A =
[[-24  -4  21 -27  33  19  45 -63  49 -37]
 [-19  -1  22 -65  38 -10  15 -34  25 -48]]
The first entry in the row that holds the largest entry is -24
The entry just right of -24?
A: -4
The third-last entry, reading row by row?
A: -34
The entry in the bottom-left corner?
A: -19
The first entry on the diagonal from the top-right corner is -37
The 5th entry, reading row by row?
A: 33
The 2nd smallest entry -> -63
The entry directly above the smallest entry: -27
The largest entry in the last row is 38
